In the rows, 128 means zero.
Each row of numbers belongs to one of the objects below and depends on some of the facts about them. Some rows are named. Which object is each other row?

There are 3 kinds of fact about the objects: ψ, Σ, π.
biplir	ψ	soklason; biplir	ψ	druvim; bodo	ψ	veskatrol; bope	ψ	sebru; bratik	ψ	didim; briplen	ψ	gruskun
bromel	ψ	fopos; brupames	ψ	sobo; brupames	ψ	ligum; bustekla	ψ	trotal; didim	ψ	vupuze; dridrul	ψ	fodor
drudrer	ψ	truga; druvim	ψ	klipam; duskam	ψ	dridrul; duskam	ψ	domi; femotra	ψ	drudrer; flenas	ψ	numokil
floskotos	ψ	brabak; floskotos	ψ	stozum; fluzeve	ψ	flasil; fluzeve	ψ	kadru; geros	ψ	stanik; keskor	ψ	stova
klipam	ψ	soklason; ligum	ψ	sobo; maskem	ψ	plelin; nofun	ψ	suraben; notal	ψ	roflu; numokil	ψ	ribran
nutre	ψ	vuzok; plaflon	ψ	klipam; ribran	ψ	trilor; roflu	ψ	flamapler; rubrar	ψ	gutras; sebru	ψ	bope
simur	ψ	pape; siten	ψ	kastudir; skisa	ψ	briplen; skozok	ψ	fopos; sobo	ψ	tufleval; soklason	ψ	klipam
stova	ψ	trirel; suraben	ψ	flamapler; tibrul	ψ	bodo; triklok	ψ	truga; trirel	ψ	stova; trotal	ψ	vuskos
veskatrol	ψ	bodo; vuskos	ψ	trotal; vuskos	ψ	stafir; zodril	ψ	drusko; zutes	ψ	klovu; bagek	Σ	325
befli	Σ	325; binubrun	Σ	421; biplir	Σ	773; bodo	Σ	421; bope	Σ	421; brabak	Σ	493
bratik	Σ	493; brifidal	Σ	493; briplen	Σ	773; bromel	Σ	493; brotaplok	Σ	773; brupames	Σ	421
bustekla	Σ	421; didim	Σ	493; domi	Σ	325; drekle	Σ	421; dridrul	Σ	773; dropi	Σ	773
drudrer	Σ	421; drusko	Σ	325; druvim	Σ	773; duklebol	Σ	773; duskam	Σ	773; femotra	Σ	421
flalur	Σ	325; flamapler	Σ	421; flaru	Σ	493; flasil	Σ	539; flemi	Σ	325; flenas	Σ	493
flidoge	Σ	325; flikel	Σ	539; flomobem	Σ	421; floskotos	Σ	773; fluzeve	Σ	539; fodor	Σ	773
fopos	Σ	421; geros	Σ	325; gruskun	Σ	539; gutras	Σ	773; kadru	Σ	493; kastam	Σ	421
kastudir	Σ	325; keskor	Σ	421; klafuli	Σ	539; kleplupo	Σ	773; klipam	Σ	773; klizu	Σ	773
klovu	Σ	325; koples	Σ	421; ligum	Σ	421; lopli	Σ	325; lotir	Σ	773; maskem	Σ	421
maste	Σ	539; nofun	Σ	421; nopla	Σ	539; notal	Σ	421; notrim	Σ	539; numokil	Σ	539
nupu	Σ	325; nutre	Σ	325; pape	Σ	493; paskem	Σ	773; plaflon	Σ	773; plelin	Σ	493
pubrun	Σ	325; pusar	Σ	421; ribran	Σ	493; rike	Σ	325; roflu	Σ	421; rubrar	Σ	539
sapak	Σ	773; sebru	Σ	325; simur	Σ	493; siten	Σ	325; skisa	Σ	421; skozok	Σ	421
skubota	Σ	493; sobo	Σ	421; sofletrin	Σ	325; soklason	Σ	773; stafir	Σ	421; stanik	Σ	421
steflibrak	Σ	773; stidrer	Σ	539; stotuflom	Σ	493; stova	Σ	325; stozum	Σ	421; suraben	Σ	421
tibrol	Σ	539; tibrul	Σ	493; triklok	Σ	421; trilor	Σ	421; trirel	Σ	325; trotal	Σ	421
truga	Σ	421; tufleval	Σ	421; vabrito	Σ	325; varak	Σ	493; vepun	Σ	773; veskatrol	Σ	493
vupuze	Σ	421; vuskos	Σ	421; vuzok	Σ	325; zodril	Σ	325; zonir	Σ	773; zutes	Σ	421
befli	π	sofletrin; binubrun	π	bodo; biplir	π	lopli; bope	π	kadru; brabak	π	skozok; breful	π	steflibrak
briplen	π	vuskos; brupames	π	klafuli; bustekla	π	fopos; didim	π	dropi; dofum	π	lusepli; domi	π	kifa
dradrom	π	veskatrol; dridrul	π	maskem; droflo	π	sturi; dropi	π	tedugim; drudrer	π	skanes; druvim	π	varak
duklebol	π	nibi; flalur	π	brifidal; flamapler	π	klovu; flaru	π	klipam; flemi	π	geros; flenas	π	vepun
flomobem	π	zonir; floskotos	π	rubrar; floteskem	π	drusko; fluzeve	π	ribran; geros	π	zutes; grikos	π	rike
gruskun	π	notrim; gutras	π	suklin; kastam	π	nupu; kifa	π	tratul; klafle	π	paskem; klafuli	π	skisa
klovu	π	nopla; kugren	π	tufleval; ligum	π	notal; liro	π	gruskun; lotir	π	bope; maste	π	besa
nates	π	plaflon; notal	π	vupuze; notrim	π	droflo; nutre	π	vabrito; pape	π	gobul; paskem	π	drekle
plelin	π	binubrun; plonil	π	skubota; pubrun	π	tibrol; rege	π	didim; ribran	π	tridri; rike	π	temal
roflu	π	tragu; sapak	π	dofum; simur	π	drudrer; sipluk	π	keskor; siten	π	pape; skanes	π	klafle
sketrer	π	trotal; skisa	π	zuven; skozok	π	stefim; stafir	π	plonil; stidrer	π	brotaplok; stova	π	zoklon
stozum	π	flidoge; sturi	π	dridrul; suklin	π	suraben; suraben	π	kastam; tedugim	π	siten; tibrol	π	flikel
tratul	π	tuskitrer; tridri	π	simur; truga	π	brabak; tufleval	π	maste; tuskitrer	π	stova; vabrito	π	pusar
vaken	π	briplen; varak	π	vovepun; veskatrol	π	kleplupo; vupuze	π	melir; vuskos	π	stafir; vuzok	π	femotra
zodril	π	floteskem; zutes	π	liro

Some rows with their names:
[138 111 105 144 105 115 154  85 174 159 140 147 113 117 118 127  73 152
 107 155  72  72 165 130 176 141 137 136 162  89 126 163 118 154 106 184
  85  58 128 139 146]: triklok
[135 104 141 123 148 139 132 152 108  64 130 106 156  97  97 143 129 112
 133 123 141 109 146 151 131 129 122 156 155 106 138 122 114 110  99 126
 136 128 112 135 120]: numokil
[161 126 118 133 140 136 126 138 115 110 121 122 133 128 122 137 133 124
 144 135 126 117 117 123 145 114 138 111 121 115 139 125 133 143 118 121
 139 126 119 125 137]: bratik
[134 126 111 126  89 118 120 106 171 153 130 126 116 124 146 117 118 137
 108 125 117 120 147 144 104 137 106 143 155 132 123 161 115 144 124 148
 111 129 122 148 121]: maskem
[110 132 144 117 140 122 163 132 158 142 126 133 122 142 131 107 134 150
  94  96 132 146 150 134 117 135 110 145 152 124 119 158 113 131 109 144
 106 113 152 137 121]: bope
[102 191 150 112 111  89 163 162 166 185 122 159  71 160  99 136 114 222
 168  86  89 115 170 145 100 139 148 114 100 119 174 162 143 145 175 126
 165 150 135 131 195]: bustekla
[208 132 108 131  97 140 222 107  66 175 134 129 195 166 177 119 142  67
 120 116 136 131 121  79 136 106 240 102  63 134 201 115 139 188 131 111
 131 114 160  86  92]: biplir
[144 139 120 143 138 157 117 153 109 143 143  94 129 111 175 129 151 120
 116 110 137 128 100 106 139  65 189  84 104 114 128 108 153 138 113 108
 120 111 161 117 138]: dropi
[125 132 137 127 186 156 160 146  96  90 113 124 141 118 119 142 147 140
 136 114 156 129 112 109 147 130 144 119 112 129 141 115 122 131 116 136
 139 133 131 117 122]: plelin
[151 134 165 115 121 104 162  78 182 161 103 199 101 152 148 155 123 133
 114 128 116 156 129  50 165 151 110  71 172 133  43 169 129 138 159 132
 128 183 134 108 123]: brupames
[102 124 117 126 165 111 108 123 134 130 123 150 126 153 125 109 133 123
 148 151 126 134 108 114 134 130 112 162 117 154 130 107 118 120 132 141
 118 112 129 124 112]: suklin
[123 120 134 118 119 122 156 119 128 120 136 118 121 124 104 128 116 134
  93 136 135 122 132 158 120 151 119 128 132 123 109 135 123 127 130 117
 144 142 104 126 141]: bagek
[158 126 125 124 129 135 135 135 120  87 114 125 140 121 101 144 131 125
 143 133 135 115 134 133 138 141 108 131 138 112 135 133 119 140 129 131
 147 146 101 131 134]: notrim
[159 127 117 137 121 143 125 125 108 114 121 128 134 124 118 144 130 118
 150 134 124 116 123 127 160 116 140 111 118 121 134 135 137 141 120 121
 133 125 122 127 144]: simur
[103 120 146 127  94 102 116 163 148 151 123 104  94 124 133 137 118 139
 135 110 121 140 148 158  72 120 110 109 194 128 133 180 124 110 129 135
 121 150 135 142 126]: fopos
[159 126 111 130 138 141 131 126 109  94 113 124 147 113 116 148 132 131
 140 137 144 103 122 132 129 158 112 136 134 116 138 124 108 145 134 134
 149 149  87 126 124]: tibrol
[138 150 127 152 131 173 130 129  79 142 139 120 132  96 171 155 137 122
 137 108 127 120 108  89 147 102 204  81  93 114 133 109 155 133 129 109
 132 123 157 111 137]: duklebol
[131 116 100 122 127 121 131 120 147 123 134  96 122 128 123 112 123 140
  78 149 150 116 110 168 111 137  94 139 139 121 112 129 117 142 125 129
 139 135  97 131 134]: nupu
[161 120 109 134 137 134 130 134 122 110 119 119 133 128 122 137 132 125
 146 144 124 110 121 126 158 113 135 110 122 117 140 127 134 148 118 127
 133 119 120 121 139]: tibrul
[111 125 119 135 132 111  96 118 127 129 123 154 126 136 126 131 117 117
 159 147 109 136 114 122 134 149 118 153 120 159 136 111 126 116 132 140
 124 126 128 132 112]: dofum
[149 115  78 149  91 132 152  70 165 161 128 143 114 106 127 120  74 137
  98 150  84  81 154 140 176 138 117 146 171 121 132 189 112 164  94 184
  82  68 118 162 147]: femotra

Rows to name:
No name comes twice in this set of rows, the named rows included.
[220 117  78 130  74 120 160 119  95 183 132  79 184 167 193 114 148  55
 118 134 145 123 102 118  98  79 214 109  88 138 192 129 139 187 127 104
 137 123 142 100  89]  plaflon
[103 112 136 129 163 119 167 114 161 139 133 153 119 107 120 128  92 165
 102 130  94  89 164 124 166 145 142 146 164  85 116 137 116 128 105 178
  83  66 143 121 129]  truga
[121 203 134 108 106 121 140 129 182 172 137 158  80 153 108  98 130 203
 136  79  98 133 168 148 115 124 118 174  74 122 142 135 143 176 145 116
 163 156 133 156 191]  vuskos
[136 117 109 144  99 123 157  87 162 151 137 154 111 102 117 135  80 138
 115 145  73  78 168 134 173 145 136 138 172  94 124 169 121 136 105 178
  83  76 129 143 144]  drudrer
[133 114 134 138 128 151 109 149  84  84 130 103 145  88 113 148 130  99
 145 123 135 113 133 135 130 118 144 143 146 114 141 120 130 110  96 120
 128 129 137 135 121]  ribran
[ 88 132 160 113 149 127 152 130 143 131 126 151 122 112 141 135 121 155
 115  97 132 134 150 117 100 163 129 149 148 109 113 108 110 115 139 145
 127 139 140 121 108]  stozum
[135 129  90 167 117 133 112 187  91 159 122  62 105 122 181 152 143 127
 153 122 133 114  82 142  92  78 185  34 146 140 177 171 143 118 120 127
 126 122 146 127 142]  kleplupo
[163 129 145 119 135 138 160 124 111  92 118 148 137 125  90 148 119 131
 151 127 123 107 152 120 166 146 134 120 131 103 127 131 133 137 133 125
 144 134 111 117 141]  fluzeve
[107 144 155 125 105 143 166  98 127 140 121 165 129 105 135 148 110 143
 127 105 126 125 157 113 118 182 132 139 131 129 125 145 117 130 143 150
 129 141 133 135 117]  flomobem
[127 114 128 109 128 109 155 124 141 124 142 122 118 134  92 123 116 144
  85 147 130 121 133 159 137 128 118 126 137 107 107 129 132 131 124 109
 133 124 108 111 148]  siten
[ 81 108 147 141 161  75 134 172 100 139 101 155 104 164 108 156 110 136
 189 142 102 134 121 125 120 149 139  94 143 156 179 157 131  79 151 148
 121 120 143 104 120]  dradrom
[195 117 114 122  94 122 164 142  83 170 142  93 189 165 186 121 147  60
 123 120 145 132 114 104  94  77 235 110  90 125 186  97 142 173 134  93
 141 130 157  89  84]  soklason
[141 124 111 125 167 149 120 160 120  94 121  83 129 127 119 111 164 122
 119 113 157 141 108 146 126  90 104 131 138 141 138 145 114 135  87 119
 124 136 133 147 132]  kadru

The same objects again, as new rows of numbers:
Known rows:
[115 119 126 149 126 151 141 136 125 106 133 122 127 111 143  94 135 150
 131 189 181 161 121 158 127 129 103 151]: tibrul
[149 116 128 101 123 119 140 117 106 116 153 124 128 117 124 159 163 110
 115 143 134 134 128 130 138 131 124 101]: bodo
[144 124  34 103 133 162 157 123  61 106 178 167 165 155 103 177 149 120
 160 135 193 123 114 111 163  96 100 116]: ligum
[ 98 111 156 175 128 150 123 150 124  94 116  93 112 112 136 104 159 133
 133 179 180 149 121 155 140 134 126 145]: flenas
[124 142 119 105 118 123 102 136 133  90 126 133 155 117 139 108 147 116
 117 143 164 127 138 146 139 125 117 131]: plonil
[135 106 123 156 122 129 143 127 127 108 143 110 168 114 135 103 122 148
  92 119 153 154 121 100 148 133 117 109]: skanes
[135 107 123 156 123 129 142 126 128 108 143 111 167 113 134 104 122 148
  92 120 152 153 121 102 148 133 116 110]: klafle
[ 98 122 136 168 134 131 141 150 120 107 125 111 134 115 143 112 142 114
 134 174 161 149 115 158 138 116  95 150]: brabak
[165 102 135  93 117 147 119 113 111 105 142 100  94 131 105 137 195 162
 113 142 211 143 124 137 112 160 170  98]: truga
[110 125 126 159 169 106  94 101 168 108 149 167 172 121 130 109 140 153
 140 110 154 134 146 120 131 125 141 182]: rike
[124 119 119 140 138 127 121 127 110 104 144 125 147 107 134 112 147 131
 140 138 162 142 129 137 133 123 136 127]: nates
[ 96  96 128 111  99 180 119 111 113  96 163 122 152  69 161  74  90 152
 156 252  82 156 176 144 181 164  99 130]: plaflon
[103 120 121 145 162 135 104  92 186 105 138 178 176 110 141 129 140 164
 144 109 156 161 148 120 122 101 167 173]: geros
[129 108 131 154 147 112 139 109 115 119 181 112 144  97 119 133 142 138
 143 151 162 143 129 159 136 123 128 137]: kifa
[ 79 104 164 216 189  77  94 114 149 114 153 122 168 117 112 145 162 111
 158  93 128 119 141 134 153 110 153 178]: domi
[151 113 124 103 123 124 129 118  93 114 153 126 131 117 121 148 163 113
 123 146 136 134 129 133 137 126 131 100]: kastam
[110 110 136 179 182  91 111  87 163 124 181 149 171 115 113 128 141 158
 150 116 158 136 143 143 131 122 138 189]: stova
[147 112 124  84 116 150 153 103 131 112 147 139 132 102 138 181 157 122
 116 148 132 162 131 129 132 106 148  95]: maskem
[113 119 124 125 131 148 145 118 148 103 134 136 152  91 151 155 143 126
 134 136 149 167 130 138 133  94 151 123]: sturi
[143 112 128 111 128 117 134 125  93 115 147 120 132 120 122 158 167 100
 123 135 131 131 125 131 139 123 130  98]: vupuze
[128 128 127 129 134 119 134 121 135 106 154 127 144 103 137 128 141 128
 125 146 156 138 133 141 138 130 119 135]: melir

Which object is each row?
No name comes twice in this set of rows, the named rows included.
[ 95  88 120 118 101 192 102 114  91  95 156 122 153  72 156  54  96 162
 170 248  94 160 175 144 175 161 117 125]  biplir
[142 106 118  90 117 157 142 107 115 109 139 140 134 104 136 172 163 125
 127 142 135 165 131 128 128 100 162  90]  zutes
[109 143 130 126 110 138 122 150 146  94 114 129 139 120 149  98 135 117
 109 188 169 141 127 164 139 123  80 154]  skubota
[154 123  31  92 129 172 153 114  64 104 184 171 161 153 102 166 146 140
 158 145 204 127 120 112 158 103 105 117]  brupames
[122 134 115 115 125 127  95 139 117  92 123 132 155 117 135 100 150 120
 128 137 168 131 134 144 135 121 128 128]  vaken
[125 127 116 145 155 132 136 135 102 105 140 141 116  97 158 110 155 130
 157 137 155 137 125 104 124 149 139 131]  rege
[131 112 136 148 145 108 148 104 129 122 188 113 143  94 122 142 138 136
 133 154 158 142 131 160 138 126 118 141]  zoklon
[155 111 121  96 122 130 129 113  96 114 154 127 129 117 121 143 163 126
 121 149 145 138 129 132 131 132 135 100]  skisa
[157 111 119  95 120 132 129 111  97 114 156 127 127 117 120 141 161 130
 121 150 148 139 130 132 131 134 136  99]  skozok
[ 97 116 120 158 168 130  96 101 169 105 131 173 177 113 138 124 145 154
 152 101 152 156 144 120 124  97 169 172]  flemi
[ 85  89 124 128 106 179 104 124  88  95 150 115 158  74 157  64 100 142
 172 239  82 155 172 144 180 153 113 123]  druvim
[161 102 126 118 110 127 152 116 111 118 151 113 148 122 125 143 140 130
  79 129 124 146 121  96 150 136 114  83]  drekle
[134 106 121 157 124 129 139 127 123 107 142 111 167 114 134 103 123 148
  95 119 155 153 121 103 146 132 121 109]  tridri

